Below are the code and all the weights of a small trained network. Each question names an input and a target symbol and asks about switching units off, where a switched-off unit gives its printed mean instead of its output.

import numpy as np


def w(rows, s, z=0):
    codes = np.array(rows[::2]) - 128.0
    scale = np.full(codes.shape[1], s)
    scale[-1] = z or s
    return codes * scale


def norm(h):
    return h / np.sqrt((h * h).mean(-1, keepdims=True) + 1e-5)


def f(y):
    return y / 2 * (1 + np.tanh(0.7978845608 * (y + 0.044715 * y**3)))


def softmax(a):
    e = np.exp(a - a.max(-1, keepdims=True))
    return e / e.sum(-1, keepdims=True)


def log_softmax(a):
    a = a - a.max(-1, keepdims=True)
    return a - np.log(np.exp(a).sum(-1, keepdims=True))


def net(x, mask):
    ids = ['ΓΔαεηλμτφω'.index(c) for c in x.split()]
    T = len(ids)
    res = E[ids] + P[:T]
    u = 0
    for l in range(2):
        r = norm(res)
        for j in range(3):
            rows = slice(2 * j, 2 * j + 2)
            q, k, v = (r @ M[l][rows].T for M in (Q, K, V))
            z = softmax(np.where(np.tri(T) > 0, q @ k.T / 2**0.5, -1e9)) @ v
            o = O[l][rows]
            res = res + np.where(mask[u + j], z, o[:, -1]) @ o[:, :-1]
        u += 3
        y = f(norm(res) @ A[l][:, :-1].T + A[l][:, -1])
        res = res + np.where(mask[u : u + 12], y, B[l][:, -1]) @ B[l][:, :-1]
        u += 12
    return log_softmax(norm(res)[-1] @ U[:, :-1].T + U[:, -1])


Q, K, V, O, A, B = {}, {}, {}, {}, {}, {}
E = w([
[178,96,118,139,113,161,88,169],'Γ',
[169,95,81,104,83,161,109,124],'Δ',
[148,90,97,131,164,179,103,131],'α',
[171,58,174,117,122,91,86,74],'ε',
[111,52,128,112,104,109,165,121],'η',
[41,177,69,176,137,117,134,190],'λ',
[115,71,136,122,161,136,141,97],'μ',
[76,163,251,199,124,140,114,151],'τ',
[150,59,125,131,84,111,138,200],'φ',
[128,81,70,98,128,124,150,98],'ω',
],0.003)
P = w([
[105,193,141,66,143,75,84,123],'0',
[98,71,118,131,155,92,67,160],'1',
[154,213,138,122,162,93,172,141],'2',
[82,13,116,125,111,216,109,188],'3',
[120,45,134,208,125,121,85,108],'4',
[124,182,107,112,27,125,138,71],'5',
[144,66,112,151,103,253,203,142],'6',
[163,79,127,239,106,143,153,78],'7',
],0.0031)
Q[0] = w([
[177,241,156,66,143,47,178,122],'L0H0',
[134,132,143,99,236,97,118,193],'L0H0',
[123,215,102,104,124,28,100,122],'L0H1',
[156,107,140,102,115,177,157,125],'L0H1',
[108,141,111,157,23,139,116,85],'L0H2',
[166,255,158,70,153,78,178,135],'L0H2',
],0.0095)
K[0] = w([
[95,206,161,31,158,70,74,156],'L0H0',
[13,79,133,76,77,115,3,134],'L0H0',
[192,99,118,12,160,68,93,113],'L0H1',
[34,200,133,165,55,146,129,137],'L0H1',
[220,167,104,186,188,82,236,144],'L0H2',
[109,181,153,32,149,57,54,135],'L0H2',
],0.0056)
V[0] = w([
[177,113,184,161,41,126,85,239],'L0H0',
[111,145,252,179,187,158,168,120],'L0H0',
[152,106,15,109,129,113,141,123],'L0H1',
[50,177,73,124,176,56,95,160],'L0H1',
[14,138,86,143,141,117,189,232],'L0H2',
[152,175,82,157,203,192,63,168],'L0H2',
],0.0043)
O[0] = w([
[213,205,174,106,71,79,140,156,242],'L0H0',
[172,90,189,106,211,123,135,228,96],'L0H0',
[84,130,164,210,89,142,131,147,3],'L0H1',
[146,107,177,136,115,217,192,147,219],'L0H1',
[164,147,93,152,167,119,252,93,88],'L0H2',
[186,182,86,160,177,217,77,126,60],'L0H2',
],0.0048,0.0012)
A[0] = w([
[147,111,125,129,179,137,115,117,92],'L0N0',
[141,203,79,152,169,92,154,86,29],'L0N1',
[99,158,156,184,125,122,125,166,109],'L0N2',
[107,92,125,142,193,145,108,109,134],'L0N3',
[142,127,101,2,135,175,163,160,48],'L0N4',
[112,142,109,140,121,116,117,147,81],'L0N5',
[95,178,71,174,189,73,143,142,3],'L0N6',
[37,86,129,105,190,133,114,144,88],'L0N7',
[86,159,75,134,153,164,93,111,65],'L0N8',
[161,119,97,148,163,151,192,107,42],'L0N9',
[133,164,127,124,189,180,61,143,89],'L0N10',
[54,95,147,94,190,177,143,124,77],'L0N11',
],0.0059,0.0035)
B[0] = w([
[157,111,125,135,101,115,148,123,109],'L0N0',
[134,71,202,144,67,189,127,182,27],'L0N1',
[116,178,137,103,183,113,96,58,98],'L0N2',
[174,141,109,176,125,90,142,165,229],'L0N3',
[140,179,153,67,254,113,158,95,170],'L0N4',
[140,123,162,99,99,151,140,96,34],'L0N5',
[112,40,234,53,38,210,121,157,2],'L0N6',
[118,132,118,205,114,69,115,212,208],'L0N7',
[172,143,114,142,153,133,131,75,79],'L0N8',
[96,61,225,100,65,155,44,163,120],'L0N9',
[175,131,92,167,145,118,149,71,135],'L0N10',
[108,178,73,165,103,107,149,217,200],'L0N11',
],0.0041,0.00097)
Q[1] = w([
[88,103,73,101,65,181,126,160],'L1H0',
[132,153,176,122,199,105,144,147],'L1H0',
[149,141,166,114,139,130,143,146],'L1H1',
[123,150,149,199,93,109,111,109],'L1H1',
[179,254,112,205,148,151,92,183],'L1H2',
[96,132,3,147,62,117,180,213],'L1H2',
],0.008)
K[1] = w([
[88,133,128,165,73,147,134,150],'L1H0',
[135,135,119,89,183,133,142,130],'L1H0',
[122,138,121,133,137,104,109,97],'L1H1',
[124,151,150,166,103,137,138,140],'L1H1',
[216,171,116,183,162,154,112,124],'L1H2',
[131,133,9,183,102,78,190,119],'L1H2',
],0.011)
V[1] = w([
[101,113,167,141,136,102,80,132],'L1H0',
[91,184,159,202,124,87,96,51],'L1H0',
[173,141,105,95,122,144,126,187],'L1H1',
[183,31,2,52,80,165,152,156],'L1H1',
[106,196,159,85,73,151,150,96],'L1H2',
[138,58,207,91,119,121,45,103],'L1H2',
],0.0032)
O[1] = w([
[138,140,177,159,122,194,147,97,150],'L1H0',
[199,127,166,70,191,167,189,171,128],'L1H0',
[116,153,176,170,104,106,155,153,148],'L1H1',
[145,254,204,143,225,74,139,112,220],'L1H1',
[158,87,110,173,159,94,102,198,1],'L1H2',
[74,179,37,120,144,146,177,209,142],'L1H2',
],0.0031,0.00049)
A[1] = w([
[154,132,168,116,177,136,138,149,116],'L1N0',
[139,143,106,112,81,162,89,89,79],'L1N1',
[114,117,158,87,131,244,177,168,1],'L1N2',
[107,143,154,137,151,122,106,126,110],'L1N3',
[138,117,152,98,140,143,133,71,131],'L1N4',
[131,188,175,54,254,138,154,146,92],'L1N5',
[68,123,152,90,113,114,67,182,67],'L1N6',
[67,110,144,91,111,105,161,140,104],'L1N7',
[70,186,147,161,108,162,139,135,96],'L1N8',
[161,194,130,121,126,144,79,165,83],'L1N9',
[135,155,165,87,132,110,142,165,115],'L1N10',
[72,139,93,132,166,144,137,114,107],'L1N11',
],0.0084,0.0067)
B[1] = w([
[128,82,92,101,83,157,135,136,159],'L1N0',
[75,132,161,72,147,132,106,176,137],'L1N1',
[121,64,219,147,100,253,191,181,142],'L1N2',
[124,117,113,166,94,92,112,115,114],'L1N3',
[105,94,118,142,102,128,107,198,143],'L1N4',
[215,69,30,21,148,87,118,164,252],'L1N5',
[185,51,174,198,84,91,93,81,174],'L1N6',
[137,136,163,111,216,135,104,99,171],'L1N7',
[156,91,92,78,119,103,111,150,125],'L1N8',
[157,105,183,140,184,90,143,155,141],'L1N9',
[148,108,55,137,100,141,129,74,164],'L1N10',
[153,68,128,129,85,132,134,104,119],'L1N11',
],0.0058,0.0033)
U = w([
[184,216,219,106,186,115,100,192,70],'Γ',
[31,188,117,67,85,132,58,139,204],'Δ',
[162,187,80,179,190,215,84,63,129],'α',
[156,33,206,155,81,92,33,97,81],'ε',
[68,132,181,94,223,92,186,57,164],'η',
[135,81,191,141,114,227,205,160,220],'λ',
[68,136,89,206,143,89,154,253,90],'μ',
[197,68,58,50,162,107,138,157,202],'τ',
[167,214,143,117,28,95,208,83,101],'φ',
[49,70,33,154,72,153,160,34,2],'ω',
],0.0078,0.0025)

Each question gives the input, a string of symbols that net reads in full, and the target symbol t.
The units are the heads (2 rows each of Q, K, V and O) and the neurons (one row each of A and B). Each row of codes is followed by its name. A weight is (code - 128) times the scale printed after its matrix; where a second scale follows, it is the last column's (O, A, B and U).
mask holds one flag per unit, layer by layer, with each layer's heads first. A switched-off unit (its flag False) gives its mean, the last column of its rows in O or B, instead of its output. The means were averaged over made-up inputs and are rounded, as every weight is.
A unit's drop is (log p(t) with every unit on - log p(t) with that unit switched off) / (log p(t) with every unit on - log p(t) with every unit switched off).
The circuit of an input: a set's keep is (log p(t) with only the set's units on - log p(t) with every unit switched off) / (log p(t) with every unit on - log p(t) with every unit switched off). Starting from the 12 units with the biggest drops (on a tie, the unit counted first), units are removed one at a time, each time the one whose removal leaves the highest keep (on an exact tie, the one counted first), for as long as the keep stays at least 0.8.
circuit, biggest first: the units of the circuit, biggest drop first
unit that matters most: the unit with the biggest drop
k most important neurons: the k neurons with the biggest drops, biggest first
k most important neurons of layer l: the k neurons of layer l with the biggest drops, biggest first
heads that matter: for each layer, one digit per head in row order, 1 if its drop is at least 0.15 and else 0, layers parted by /
input ε ω τ, target ε: circuit, biggest first => (L0H2; L1N6)
input η α λ τ α Δ, target λ: heads that matter => 001 / 000
input φ λ τ ω ω η α Δ, target Δ: unit that matters most => L1N1
input ω φ ε Γ, target Γ: heads that matter => 111 / 000
input η Γ μ, target η: circuit, biggest first => (L0H2; L1N7; L0H0)
input μ ε φ φ η η ω, target ω: circuit, biggest first => (L0H1; L1N5)
input Γ μ Δ, target Γ: heads that matter => 101 / 000
input λ μ Γ τ ω τ, target Γ: circuit, biggest first => (L0H2; L1N9)
input φ ε λ η, target λ: heads that matter => 010 / 000
input η λ τ, target η: 2 most important neurons => (L1N7; L1N5)
input λ φ τ φ α, target α: 2 most important neurons => (L1N5; L1N6)
input μ φ ω τ Δ ε, target ω: heads that matter => 100 / 000
input μ τ φ Γ Δ μ, target φ: circuit, biggest first => (L0H0; L1N5)
input ε μ η ε ω τ, target η: heads that matter => 001 / 000
input η φ μ τ ε Δ, target μ: heads that matter => 100 / 000
input η λ ε, target η: unit that matters most => L0H2
input μ φ η, target μ: circuit, biggest first => (L0H0; L0N7)
input η α Γ φ, target φ: heads that matter => 111 / 000
input Γ μ μ, target Γ: 3 most important neurons => (L1N9; L1N5; L1N1)
input λ η ε μ, target λ: circuit, biggest first => (L0H1)
input ε ε ω μ, target μ: heads that matter => 010 / 000
input Δ τ α, target Δ: heads that matter => 101 / 000
input η η η α Γ, target Γ: heads that matter => 100 / 000
input ε η φ ε α λ, target φ: heads that matter => 101 / 000
input Γ ω λ, target Γ: 2 most important neurons of layer 1 => (L1N9; L1N5)
input α η α α, target α: heads that matter => 011 / 000
input Δ λ ε λ η Γ, target ε: unit that matters most => L0H2
input η λ η Γ, target λ: heads that matter => 010 / 000
input Δ Δ ε, target Δ: heads that matter => 100 / 000
